Below is a small trained network, with its code and all its weights. Each question gives an input and a class and asks what happens when units are switched off, that is, made to give their printed mean instead of their output.

import numpy as np


def w(rows, s, z=0):
    codes = np.array(rows[::2]) - 128.0
    scale = np.full(codes.shape[1], s)
    scale[-1] = z or s
    return codes * scale


def f(y):
    return np.maximum(y, 0)


def log_softmax(a):
    a = a - a.max(-1, keepdims=True)
    return a - np.log(np.exp(a).sum(-1, keepdims=True))


def net(x, mask):
    res = np.array(x, float).reshape(1, 7) / 4 @ E
    y = f(res @ A[0][:, :-1].T + A[0][:, -1])
    res = res + np.where(mask, y, B[0][:, -1]) @ B[0][:, :-1]
    return log_softmax(res[-1] @ U[:, :-1].T + U[:, -1])


A, B = {}, {}
E = w([
[120,196,125,32,54,98,133,101,203],'x0',
[121,131,120,135,120,138,134,121,125],'x1',
[118,129,126,125,128,128,122,132,127],'x2',
[60,54,160,81,164,133,223,138,169],'x3',
[75,188,103,107,196,60,169,75,51],'x4',
[115,126,113,139,131,118,120,133,140],'x5',
[124,9,88,76,83,108,59,55,89],'x6',
],0.011)
A[0] = w([
[134,117,120,114,148,131,142,110,148,4],'neuron 0',
[144,204,113,51,66,97,130,71,207,58],'neuron 1',
[110,218,169,178,186,155,169,208,154,57],'neuron 2',
[151,86,117,184,193,142,122,142,91,22],'neuron 3',
[75,196,145,117,200,87,140,72,64,90],'neuron 4',
[85,165,89,114,169,75,164,77,57,63],'neuron 5',
[156,87,182,164,89,202,87,194,207,52],'neuron 6',
[205,213,78,188,112,120,27,78,74,55],'neuron 7',
[148,62,136,241,202,160,124,141,59,44],'neuron 8',
[108,1,74,79,103,103,61,35,80,75],'neuron 9',
[65,56,159,90,187,135,197,116,160,58],'neuron 10',
],0.0096,0.0035)
B[0] = w([
[116,120,125,141,118,118,140,124,122,133],'neuron 0',
[27,135,176,44,173,90,77,74,100,225],'neuron 1',
[184,177,149,208,168,111,177,49,116,230],'neuron 2',
[82,166,140,73,144,125,85,106,123,174],'neuron 3',
[204,103,69,98,79,207,107,143,177,220],'neuron 4',
[203,52,82,81,71,215,88,145,190,213],'neuron 5',
[216,85,81,92,74,154,93,118,186,214],'neuron 6',
[65,57,172,199,84,102,182,234,74,238],'neuron 7',
[31,140,128,2,193,89,66,63,128,212],'neuron 8',
[197,236,140,234,191,109,191,94,157,251],'neuron 9',
[64,84,163,186,45,106,194,237,74,217],'neuron 10',
],0.0085,0.014)
U = w([
[191,236,149,195,151,137,176,76,128,129],'0',
[42,150,155,36,137,126,77,77,111,254],'1',
[212,54,71,101,72,203,87,137,157,42],'2',
[69,72,173,185,80,129,165,248,74,42],'3',
],0.011,0.0046)

Each question gives the input, the list of numbers given to net, and the class t.
The units are the neurons (one row each of A and B). Each row of codes is followed by its name. A weight is (code - 128) times the scale printed after its matrix; where a second scale follows, it is the last column's (A, B and U).
mask holds one flag per neuron, in row order. A switched-off neuron (its flag False) gives its mean, the last column of its row in B, instead of its output. The means were averaged over made-up inputs and are rounded, as every weight is.
A unit's drop is (log p(t) with every unit on - log p(t) with that unit switched off) / (log p(t) with every unit on - log p(t) with every unit switched off).
The circuit of an input: a set's keep is (log p(t) with only the set's units on - log p(t) with every unit switched off) / (log p(t) with every unit on - log p(t) with every unit switched off). Starting from all 11 units, units are removed one at a time, each time the one whose removal leaves the highest keep (on an exact tie, the one counted first), for as long as the keep stays at least 0.8.
units of the circuit, in order: the units of the circuit, biggest drop first
k most important neurons: the k neurons with the biggest drops, biggest first
drop of u: that unit's drop, to one decimal
input [7,-6,5,2,-6,-4,-2], class 1: units of the circuit, in order -> (neuron 1)
input [6,2,6,-8,8,-7,1], class 2: 4 most important neurons -> (neuron 5; neuron 4; neuron 10; neuron 8)
input [-3,3,1,5,5,6,-1], class 2: 3 most important neurons -> (neuron 7; neuron 5; neuron 4)
input [-5,2,4,-6,-2,0,-2], class 3: 2 most important neurons -> (neuron 7; neuron 1)
input [0,8,1,4,8,-5,7], class 2: 3 most important neurons -> (neuron 5; neuron 4; neuron 2)
input [3,-1,-6,4,8,7,-7], class 2: 3 most important neurons -> (neuron 5; neuron 4; neuron 9)
input [8,-5,2,7,-8,-6,-5], class 1: 2 most important neurons -> (neuron 1; neuron 5)
input [4,2,0,-7,8,-8,3], class 2: 2 most important neurons -> (neuron 5; neuron 4)
input [5,8,6,-5,1,-4,5], class 0: 2 most important neurons -> (neuron 9; neuron 8)
input [1,7,-2,6,-8,-6,-6], class 2: 2 most important neurons -> (neuron 6; neuron 9)
input [8,-6,-5,6,-7,4,-7], class 1: 2 most important neurons -> (neuron 1; neuron 9)
input [-5,-7,-5,3,-6,-2,-4], class 2: drop of neuron 9 -> 1.0
input [-5,0,-7,0,3,-4,5], class 0: drop of neuron 1 -> 1.2
input [-5,-4,-4,-1,-4,6,2], class 1: drop of neuron 5 -> 0.1
input [-6,5,2,3,0,-3,-3], class 1: units of the circuit, in order -> (neuron 8)
